Here are made-up nodes, facts about them, and rows of numbers that follow some of those facts. Name the node behind each unnamed row.

Some nodes and their rows:
borem: [  6  22   8 -39  16  14   9  -1  15  28 -22 -24  26 -20  -6  44  20   6
 -14  19  50   5  -2  14  34  20  40  -6 -43  -3  -7  13  51 -17  -5]
klike: [ 16  39  -4 -15 -25   0   7   5  15 -22 -40  -1 -15 -22 -17 -12  14  -7
  11 -16  31  -4 -12 -16  18  -3 -30  -8 -39   1  -3   9   7 -17 -17]
vofloskas: [ -1  11  -6  11 -11  -6  -3  -9 -11  -5  -9  20 -13  19   0  -8 -20  -7
 -14  -3   4 -15  -2 -17  28   0  26   4 -15   4   9  26 -40  -1   7]
pleklis: [ -1  -8   1   2   5   0  -1   1   0  -8   4  -6  -2  -1   5  -2  -1  -1
  12  -6 -11   3   7   8 -20  -4 -17  -1   8  -4   2  -9  10   8  -5]
kome: [  7  -5   0  11   5  -6  -8  11   7 -21  -6  -4  -6   2   0  -1  -6  -2
   3  -6 -12   3  -4  -2  -3   5 -14 -10   2  -2   3  22 -24  16  -7]
stuke: [ -6   9 -10  17  -5   0   5 -11 -18   5  -4  19  -7  22   3  -8 -14  -7
  -9  -1   5 -10  14  -5  25  -5  28  12  -6   3   4 -16 -14  -3  12]
skadas: [  2  -4   1  10   1  -5  -9  12   7 -18  -4  -3  -7  -2  -1   0  -5   0
   6  -5 -12   4  -9  -6  -4   3 -15  -8   2  -2   3  27 -21  16  -6]
zages: [-10   6  -8   7 -18  -4  -2 -11 -17   3  -9  15 -15  20  -3  -2 -15  -2
 -26  -4   9 -12 -10 -12  14  -4  31   2  -9   3   4  31 -35  26   5]
trastu: [  0 -19  14  15 -35  16  -3  -6  -1  -5  19  -1  18   2  10 -13 -21 -11
  13  -6  -9  14  17 -16  25 -35   5  24 -23  -8 -13 -42  -8  10   0]
fimek: [ -6  -3  -2  14   3   0  -2   7   3  -6   7  -3  -3  -4   4   0   3  -2
  15  -2 -12   8   4   2 -12  -6 -13   4   7  -3   0 -10  10   6   1]
grarakik: [ -5  -5   0   3   2  -1  -2   2   3  -4   9  -5  -2  -4   4  -1   3   1
  12  -4 -13   6   3   7 -25  -8 -15   2   6  -2   1  -8  13  12  -1]
dopla: [ -3  -5   0  10   3   0  -2   2   3  -8  10  -4  -4  -5   3  -3   4  -1
  10  -3 -12   6   6   3 -21  -5 -16   2   6  -2   1 -10  10  13   0]
nebam: [  1  10  -8 -15  12 -16  -2  -1   0  14   0  15 -14   5  -5   4   6   5
 -22  13   0 -16 -23 -10  14  22  14 -12  15  12  10  46 -30 -56  12]
drudir: [  2  18   8 -42  12  15   9  -1  11  31 -26 -28  27 -17  -7  46  19   9
 -19  17  53   6  -5  17  29  19  42  -9 -38  -4 -10  15  54  -4  -7]
grupumes: [  4 -10   6   5 -11   2  -6   2  -1  -2   5   6   6   6   1  -3 -14  -2
  -7   5  -7  -1  -9 -17  24   1  27  -1  -6   0  -1  12 -31  -7   0]
plafle: [ -1  -8   2  -8   4  -2  -1  -3   3  -6   9  -6  -3  -3   5  -4   0   0
  10  -6 -13   2   5  11 -33  -8 -20   0   4  -2   3  -6  13  10  -5]
gumal: [  6  -4   6 -27   0 -11  -2 -12  14  -7  26   0  -1  -9   5  -9   8   4
   4  -6 -19  -1   4  12 -66 -16 -23   4 -13   4   7   2  14  13  -3]
sukon: [ 15  38  -5 -14 -25   1   7   6  13 -22 -42  -3 -16 -21 -17 -11  13  -7
  10 -16  32  -4 -11 -16  22  -2 -30  -8 -37   0  -4   8   6 -15 -17]

Facts:
[trebrutin] λ rubras
[trebrutin,plebri] λ fali
[trebrutin] λ siski
[trebrutin,distu,nebam] λ drotrun
[trebrutin] λ truple
[segur,flabru,kome] λ brilis
[segur] λ gredi
[segur,brozor,katedrek,vofloskas,vuplem] λ flufi
[segur,distu] λ padrok
[segur,garor,sukon] λ driskoflir
[segur,skotu,skepleli,teplal] λ suskin
[rurok,segresto] λ skebrople
[rurok] λ triplis
[rurok] λ rubrok
[rurok] λ brople
[seklasur,nuken,katedrek] λ basilik
[seklasur] λ plemom
[seklasur,vuplem] λ drudir
[skikun,nuklak] λ vavok
[skikun,segresto] λ tupor
[skikun,mefoluk,zages] λ plobrem
[skikun] λ stupar
[ploflur,kome] λ treli
[ploflur] λ klikis
[nuklak,besto] λ gagre
[nuklak] λ bravikam
[nuklak,besto,klike,vuplem] λ venin
[nuklak,grupumes,segresto] λ skebuk
[nuklak,nebam] λ bufik
[nuklak,renugru,skadas,kome] λ grifo
[skotu,skepleli] λ fituskin
[skotu,nabru,besto] λ fimek
[skotu,nabru,skadas,garor] λ drabok
[skotu,flutra] λ trastu
[buvak,dregum] λ klabu
[buvak,nebam,rino] λ drefak
[buvak] λ steplo
[buvak] λ gumal
[skepleli,distu,mefoluk] λ skatek
[skepleli] λ nuzo
[skepleli] λ luzan
[skepleli,klike] λ budral
[skepleli,brozor,rino] λ grarakik
[renugru,besto,nebam] λ dopla
[renugru] λ laplos
[renugru,garor,sukon] λ bigu
[renugru,skadas,dufus,kome] λ stuke
[nisal,flabru,drafon] λ sifir
[nabru,distu,klike,dufus] λ trubes
[nabru] λ keplol
[nabru] λ zoplastes
[nabru] λ sadim
[distu] λ tradrir
[distu,flutra] λ kuro
[distu,katedrek] λ borem
[distu,brozor] λ flugur
[distu] λ sograk
[skadas,dretra] λ klostes
[skadas,mefoluk,segresto,vuplem] λ grulugik
[flabru,dufus,kome,dretra] λ bital
[flabru,dufus,vofloskas] λ pleklis
[flabru,rino,dregum] λ plafle
[grupumes,klike] λ brogu
[grupumes] λ guflel
[grupumes,kome] λ tafla
[grupumes,garor,vuplem] λ bevi
[grupumes,teplal,brozor] λ flepla
[grupumes] λ dridelis
[besto,plebri] λ trodra
[teplal,segresto] λ bestaklok
[brozor] λ zeku
[brozor] λ pozepo
[klike,dregum,vofloskas] λ stigron
[klike,flutra] λ vitrom
[klike,plebri,sukon] λ sketror
[klike,vofloskas] λ gremo
[flutra] λ brever
[flutra] λ brekom
[nuken,zages] λ brigopon
[nuken] λ flostes
[nebam] λ nestuk
[nebam,dregum] λ fibom
[mefoluk,zages] λ skela
[mefoluk] λ vunar
[katedrek,sukon,dretra] λ voror
[segresto] λ keton
[kome] λ sovi
[kome,vofloskas,patuvuk] λ nurul
[kome] λ runupla
[kome] λ segazek
[garor] λ rula
[garor] λ stunis
[garor] λ deklar
[rino] λ daras
[rino,zages] λ skotrik
[rino,dregum] λ tomi
[rino] λ veplak
[dregum] λ fonon
[dregum,vofloskas] λ sunus
[dregum] λ brufur
[dregum] λ grobruk
[zages] λ posu
[vofloskas] λ begil
[patuvuk] λ duplam
[patuvuk,dretra] λ klekoplol
[dretra] λ gobis
[dretra] λ reskol
[grobruk,skikun,segazek,buvak,renugru,rula,bevi,brufur,drotrun,gigu,skatek,padrok,suskin,besto,fegro,brozor,bital,nebam,flostes,daras,tradrir,brople,rino,tomi,flufi] Ψ b
[klekoplol,rubras,guflel,flugur,segur,venin,trubes,zoplastes,nuklak,sovi,plafle,fonon,skepleli,klikis,vitrom,nabru,brogu,grarul,grarakik,nuzo,gubos,fluklek,fituskin,klabu,zenonir,skadas,luzan,gagre,flabru,drabok,tafla,fimek,voror,brever,gumal,skebrople,plemom,basilik,nurul,reskol,flepla,veplak,plebri,nupim,stupar,kuro,begil,dopla,dufus,nestuk,mefoluk,duplam,dridelis,stigron,sunus,segresto,vunar,drafon,kome,skebuk,skela,pleklis,sifir,garor,sograk,truple,steplo,piler,driskoflir,dregum,vuplem,keplol,gobis,triplis,plobrem,brekom] Ψ a
[runupla,seklasur,pafan,drefak,gredi,sadim,bufik,klike,sukon] Ψ e
[trastu,bigu,nisal,pozepo,rubrok,posu,zeku,bestaklok,fibom,patuvuk] Ψ g
[trebrutin,laplos,ploflur,skotu,borem,stunis,distu,skotrik,deklar,budral,drudir] Ψ f
[trodra,sketror,siski,grulugik,grupumes,treli,keton,flutra,katedrek,brilis,vavok,stati,bravikam,dretra] Ψ d
[grifo,rurok,brigopon,stuke,gremo,teplal,lanun,nuken,klostes,fali,tupor,zages,vofloskas] Ψ c

Rows to name:
No name comes twice in this set of rows, the named rows included.
[ 13 -24  19   8 -32  10  -9  -6   0 -19   4  -4  15  10   8 -15 -33 -11
   1 -11  -8   5   9 -19  33 -23   2   8 -25  -8  -9  -7 -39  20 -11] | patuvuk
[  1 -12   6   2 -14   2  -6  -1  -4   0   4   3   3   6   1   1 -13  -2
 -13   4  -4  -1 -11 -17  20  -2  29  -3  -3  -2  -2  15 -29  -2  -2] | katedrek
[  5  -4   6  -8  -1  -9  -8   1  12 -17   6  -2  -9  -6   1  -3  -3   0
   4  -6 -14  -1  -9  -3 -30  -2 -20  -7  -7   1   7  34 -15  14  -7] | dregum
[  0   0  -1  14   0  -4  -9  14   9 -16  -1  -1  -9  -5   0   2  -4  -3
  11  -3 -13   5 -10 -11   0   2 -14  -4  -1  -1   4  29 -20   4  -3] | nabru
[  2 -14   5  -2  -6   6   1  -7  -8   5  11   3  12   9   7  -6 -11  -3
  -2   4  -6  -2   9  -4  13  -6  26   4   2  -2  -3 -27  -4 -15   1] | brilis
[ 11  36  -5 -19 -23   5  15  -4  10 -12 -29  -3 -10 -22 -13 -16  21  -5
  14 -15  33  -1   3  -3   1 -11 -32   0 -32   0  -6 -30  35 -10 -13] | bufik
[-19   2 -11   6 -17   3   6 -17 -27  16  -4  10 -11  22   0  -2  -9   0
 -25  -4  12  -7   4   2   3 -12  34   8   5   0  -2  -8  -5  31   8] | brigopon
[ -5   9  -8  16  -9  -2   1 -11 -15   1  -4  19 -11  19   0  -9 -15  -6
 -13  -1   6 -12   5 -12  23  -2  26   9  -9   3   6   6 -26   5  10] | lanun
[  1  -6   4 -12   2  -4  -2  -6   6  -6  15  -4  -2  -5   5  -6   3   1
   9  -5 -14   1   6  10 -42 -10 -20   1  -2   0   4  -5  16  10  -4] | fonon
[ 17 -29  30  13 -26  20   4  -9  -8  -2  12  10  49   4  -4 -34 -31   7
  19 -12   3   3  19   7  -4 -16 -27  32 -14  -7 -23 -40  -6 104 -10] | rubrok
[ -5 -30  17  -5 -43  18  -1 -16 -11   3  17 -10  18   6   7 -11 -19  -3
  -9 -12  -2  13  12  -3  -4 -40   7  16 -13 -10 -18 -37  -1  52  -8] | posu
[ -5   7  -9 -15   9 -13  -1   5  -6  20  -9  14  -9  11  -8   8   3   9
 -24  10   3 -13 -27  -4  16  23  19 -14  24  10   4  46 -30 -40  10] | skikun
[  8  40  -9  -9 -22   7  14   5  10 -10 -35  -1 -11 -20 -12 -12  19  -8
  23 -14  30   1   2  -7  18 -10 -27   2 -32   0  -7 -31  36 -29 -10] | sadim
[ 20  24  13  -9  15   7   1 -10  23   4  -9 -23  10 -37 -14  35  26  -1
 -30  28  59   3  -8 -15  47  35  27  -9 -52  -1   1  40  19   8  -4] | trebrutin

The same nodes again, as new rows of numbers:
Named rows:
plobrem: [ -9  25 -24  18   2  11   6   9   8  22   9   1  -6 -20 -18   3  31  -2
  13  21   8   9   1   3  -3 -19  22   3  -1  36  24 -29 -11   4  16  17
   8  31]
flugur: [ -6  11 -27  11   2  -5   3  24  -2  19   6   9 -12  -4   6   2  21   2
  16  20   0  17 -15 -10  18 -20   4   0   3  21  11 -15   8   1  12   9
  22  32]
brozor: [ 12 -23  25 -24 -17  -6   8  -6  14 -32  31 -19  24  13  -3 -11   4  -4
 -28 -36   8 -25   7  11  30  22 -41  -1 -24 -26 -24  35  11 -23 -12 -25
 -13  -2]
pozepo: [ 17   6  22 -13  -4 -39   5 -21  -2 -31  -5 -20  39  24  -3 -25 -47  17
 -12 -22  -3  14 -24  22  -8 -17 -11  -9   9 -23 -31  35 -38  36 -20  -5
  -3 -57]
keton: [ 35  12  35 -28   6  11   8 -51  26 -40 -34   1   4 -34  -4 -47 -13  -9
  10 -25 -41  18  19  -6 -20 -18  18  -5 -30 -48 -30  37 -38  -1 -18  22
  -8 -54]
besto: [ -3 -26  31 -14 -13   0  -5 -26  15 -28  16 -14  -3   3  -1 -12  -2 -15
 -23 -27  10 -37  21  13   7  45 -43  -8  -4 -30 -30  31  14 -22 -20 -27
 -19  -8]
fimek: [-13  11 -27  13   7  -2 -12  13 -14  33  -5  14 -26 -17   9   1  16  -5
  20  27  -1  12  -5 -11  10 -13   6  -7  19  18   6 -28   6   0   4   5
  20  22]
nisal: [ 13 -13  20 -21  -2 -19   4 -25   6 -39  -5 -19  45  27   6  -2 -69  32
 -18 -22  -5   5 -14  15 -19   4   0  -1   7 -28 -20  38 -22  34 -14  -5
 -11 -62]
fituskin: [ -5  14 -25   7   3  -3  -4  24 -12  28   6   5 -17  -9  11   0  21   2
  17  21   2  13 -15 -13  21 -22   4  -5   7  16   8 -21   0  -2   7   8
  22  27]
grarul: [ -6   2 -29  11  -2  15   4  13   1  18   1   5 -11 -14  14  15   5  10
  10  26  -5   0   0 -16   5   3  21   9   7  29  17 -24   8  -6  16  15
   6  28]
bital: [  5 -24  58  -4  -7 -17  11  -7  -7 -12 -16   7  15  30 -35   7  -1 -31
 -13 -10   1   0  25  23  12   5 -32  -7 -21  -9 -13  18  17 -24 -22 -10
 -25 -29]
trubes: [-12   7 -20  12   7  -7  -6  19 -13  34  -9  13 -21  -5   1  10  14  -8
  22  25  -1  18  -8 -11  13 -17   9  -5  14  16  10 -19  11  -2   6   6
  17  26]
treli: [ 28  -8  39 -28  16   3   1 -46  17 -34 -57  10  12  -6 -12 -24 -22  -7
  16 -22 -40  26  21 -15 -20 -23  24  -5 -28 -53 -20  39  -8  -4 -23   8
 -11 -60]
daras: [  0  -3  49  -7 -19 -16  21  -1  18 -20  -1   1  15  27 -34 -18   6 -13
 -18 -31  -2  -3  15  18   8  19 -36  -4 -28   3 -17  30  -3 -15 -14 -24
 -30  -2]
gigu: [ 14 -21  48  -6 -20 -12  18  -2  11 -29  -5  -5   9  12 -10  -9  -1 -19
 -23 -13  -8 -22  20  17  12  31 -36   5 -16  -8 -15  27   5 -21 -11  -2
 -30 -15]
triplis: [  4  10 -23   6  -8  20   9  17  -9  18   3   4 -15 -24  25   7   6   6
  10  28  -8   8   6  -7   6  -2  14  11  -2  39  23 -33  -8  -6   9  31
  -2  14]
brigopon: [ -3   6  10  20 -11 -39  15  -4  -7  -8  22 -18  30  14 -44   5  -8   5
 -20  14  46  -6  10  40   8  14 -31  13   9  39  -1  20 -16  15  14  -9
 -21  -8]
sadim: [ -8  -4  -1  19  -3 -20  -7   3 -25   2   4  -3   3  19  20   2 -16  10
 -14   2   6  -5 -28  16 -10 -10 -10  -8  37 -10   1 -15 -15  10 -13   0
   0 -10]

Rows to name:
No name comes twice in this set of rows, the named rows included.
[ -9 -18  30 -16 -16   0   7 -22  26 -29  13 -12   0  14  -4 -14  -7  -8
 -25 -35   8 -31  21   8  -3  54 -37  -1 -10 -20 -25  33  14 -20 -12 -31
 -26  -2] | nebam
[ -1  -6  -2  23 -12  -8   8   6 -13 -12   9  -8  12  13  25   4 -28  21
 -23   4   4 -11 -25  15 -18  -1  -1  -1  26   4   9 -15 -17  11  -5   9
 -13  -4] | pafan
[ 37 -20  23 -35  24  17 -10 -55  30 -54 -29  -7  26 -13   3 -13 -24   8
  -2 -36 -32   0  15 -24 -17  -1  34  13 -21 -74 -22  53  10  -4  -8   4
   0 -39] | dretra
[-15  -7  12  24 -16 -56   8 -11 -10   5   6  -4  -3  13 -13   0 -27  -2
  -8  22  35  -9  10  25  16  40 -50   6  29  30 -16  24  -2  14   8 -14
 -18 -17] | fali
[ -7  -7 -35  -4   1  26   1  16  -4  19   1   4  -1   0  14  22  -1  20
  10  17   2   4  -3 -21   5  -1  24  11  -6  21  24 -18  20 -10  17  10
   8  28] | drafon
[ -7 -27 -10 -15 -14 -18   7  -8 -14  -4  40 -20  32  24  -8  20 -41  34
 -18  -8  51 -14   3  19  23  36 -41  11   5  10  -5  25  24  -1   4 -25
 -10  -3] | vofloskas
[ 38  -5  15 -47  16  21  -7 -62  26 -47 -12 -11  15 -30  11 -36 -21   8
   7 -45 -29   3  14 -15 -12  -3  18  -3 -27 -79 -31  44 -11 -15 -24  -1
   9 -40] | grupumes
[ 19 -13  49  -5 -29  -8  24  -4  -1 -28   1  -1   9  -3  -4 -11  -1 -21
 -24  -7  -6 -15  29  21  10  30 -40   1 -26   9 -20  16 -11 -22 -21   8
 -39 -31] | brople
[ -1   9 -44 -10  -4  41  -9   0  -1   8  36 -10  -7 -38  26  11  12  19
   6  10  11 -16   5  -7   0   8  18   1   4  14  15 -28   3 -11   9  15
  13  28] | segresto
[ -4  -4  -2  18   0 -18   0  12 -30  -3  10  -6  18  26   9   4 -13  13
 -16   0   8  -1 -30  19  -4 -25  -6  -7  24  -8   6 -11 -15  12 -10   5
   0  -7] | gredi

The same nodes again, as new rows of numbers:
Named rows:
laplos: [  2  15   2  13   1  -3   6 -10  -7 -13   6   2  -3  -2 -16  22  -3  11
  -1 -23  -6  -2 -12 -12  -3  -5  -4   5   3  -9  14   7  20  -3]
trodra: [ -9   8   2   1   0  -1   4  12  -5  -7   4   0  -7  -8  -3  15 -22  14
  -2 -16  -4  -6 -13 -18 -10   4 -10   1  -5  -1   7   2  18  -4]
stunis: [  2  14   4  11   3  -2   3 -11  -8 -13   5   1  -2  -1 -14  28  -1  11
  -2 -21  -8  -1 -14 -14  -2  -3  -4   2   4 -12  16   7  20  -7]
klabu: [-11   0 -10  -6 -28  -1   0   3   3  -3  -5  -2  13  -7   0 -12  17  -6
  10  -2   5   2  11   7  -1  -4   7  -3  -1  18  -4  11  -8  18]
begil: [ -2   1 -11  -2 -14   5 -11   1   1  -4  -7   1   1  -3   4  -9  13  -8
   9   8   8   0   1   2   5  -3   8  -5   1   4  -2   9  -6   2]
kome: [  2  -9   1   2  -5   6  -2  -3  -3   5  -7  -1 -14   4  -2 -17  -4 -13
   0   4  13  -3  15  -2  12 -11   8  -5  -1   3  -8  17  -2  -5]
bestaklok: [ 16   3   9   4   7  -6   1 -11   1  -9   0  -3  14  -3  11  22   5  14
 -22  12  -7   1 -10   9  -8  -5 -12   0  -1 -12  -1  -9 -12  -2]
dridelis: [  1  -2  -9  -4 -11   6 -14   2   1  -5  -9   2  -2   0   8  -5  17  -7
   9   9   5   1   0   1   5  -2   6  -6   1   4   1   8  -5  -5]
treli: [  5  17 -14   5  -4   3  15   0  -5 -11  -2   5   7   2  13  19 -20   7
  -5 -31  10 -20  -2   5 -12 -16  -8  13  -2 -14  -2   4  30  -9]
skatek: [  5   4   6  -5  11  -2   4  -5   4   2   3  -2  10   1   4   9   6   6
  -4  -1  -7   3  -6  10  -9  12  -2   5   4  -7   4 -17  -3   1]
brople: [  8   9 -15   8  12 -25  -1  -3  19   0  -4  10  17   8   3   1   1  25
   7  19 -26   1  -5  12  31 -15 -24  -3  -2  23  -3 -44 -16  -7]
distu: [  0  -1  20  11   8  -4  16 -11 -10  -2   8  -2 -17   1 -28  15 -14   9
  -9 -23  -5   1   0 -23   1  -4  -4   2   0  -4  11  15  20  -4]
suskin: [  4   6   5  -5  10  -1   2  -9   3   2   1  -2  11   1   6  12   2   6
  -4  -3  -7   3  -6  11  -6  11  -3   3   6 -10   4 -16  -3   0]
drudir: [  7   7   2  15   6  -4   7  -1  -6 -13  14   7  -2   1 -19  28  15   8
  -4 -15  -3  -1 -16 -18  -4  -3  -4  10  -1  -5  13   6  18  -5]
triplis: [  3   1 -28   9 -10 -18 -16   7  16  -6 -13  13   3   6   4 -15  14  13
  20  32 -13  -1   1   0  41 -26 -16 -13  -8  39  -6 -18 -20 -11]
klike: [-14  -6  11 -14   3   0  11   8   0  17   0  -5  -2  -1   0   6 -21  -2
  -7 -15   5  -3   7 -10  14  11  -2  -4  -3   1  -2  -3   9  -7]
posu: [ 20  -6   7   7   8  -5   7   2   3 -10  12   0  18  -2   7  26  26   8
 -25  15   0   2 -12   7 -16   0  -8  10  -6  -6  -4  -7 -13   4]
ploflur: [ 22  11   1  17   3   0  34 -25 -10  -8  -5   5 -18  14 -11   3 -20   2
 -10 -49  15 -21  16  11 -12 -35  -1  24   3 -11  -3  18  34 -12]

Rows to name:
No name comes twice in this set of rows, the named rows included.
[ -2  -3  -8  -5 -15   4 -11   4   2  -4  -6   1   2  -3   5  -5  18  -7
   9   8   6   2   2   0   2  -1   6  -5   0   8   0   9  -6   2] | grarakik
[  6  -4  18  -2  17  -1  14 -12   0  12   2  -5  -3   4  -4  -1 -16   2
 -12  -6  -3   2   8   5   1   5  -1   3   5 -10  -2  -9  -1  -1] | renugru
[ -2   2 -12   2 -12   6 -13   2   1  -4  -6   2  -1  -4   3  -9   8  -9
   9  10   8  -1   0   1   7  -4   8  -4   1   1  -3   8  -7   2] | pleklis
[ -1   0  21   9   8  -4  14 -15 -11  -2   6  -4 -11   2 -24  18 -13   8
 -10 -24  -6   1   1 -23   6  -5  -4  -1   2  -6  13  15  21  -6] | skotu
[  0  13   4  10  -1  -4   6 -10  -7 -13   6   0   1  -3 -15  25   0  12
  -1 -21  -8   0 -12 -14  -4  -3  -5   3   3  -7  16   6  18  -2] | budral
[  1   2 -13   1 -12   6 -12   0   0  -4  -8   2  -2  -2   7  -9   9  -9
   9   9  10  -2   1   4   5  -6   8  -4   2  -1  -3   9  -5  -1] | nurul
[  1   9   0  13  -3  -8  13  -2  -4 -12  14   4   7  -2 -20  27  14   9
  -3 -21  -5   0 -11 -15  -6  -4  -3  11  -2   1  11   7  17   5] | skotrik
[  2   1 -13  -2 -11   7 -12   1   0  -5  -9   3  -3   0   8  -7  14  -8
   9   8   8  -2   1   4   4  -6   7  -4   1   2  -1   9  -4  -4] | tafla
[  3   5   8  -1  10  -4   5  -2   4   4   1  -3 -13  -4  -5  -9 -10  10
   1  -2  -6   2  -6  13 -20  12  -3   8   3   0   2 -17  -7   5] | drotrun
[ -3  -8  -1   7  -3   4  -4  -1  -2   8  -3  -2 -10  -2  -9 -20  -9 -14
   0  11  11  -1  12  -8  21  -9  10  -6   0   0  -9  17  -7   3] | flabru

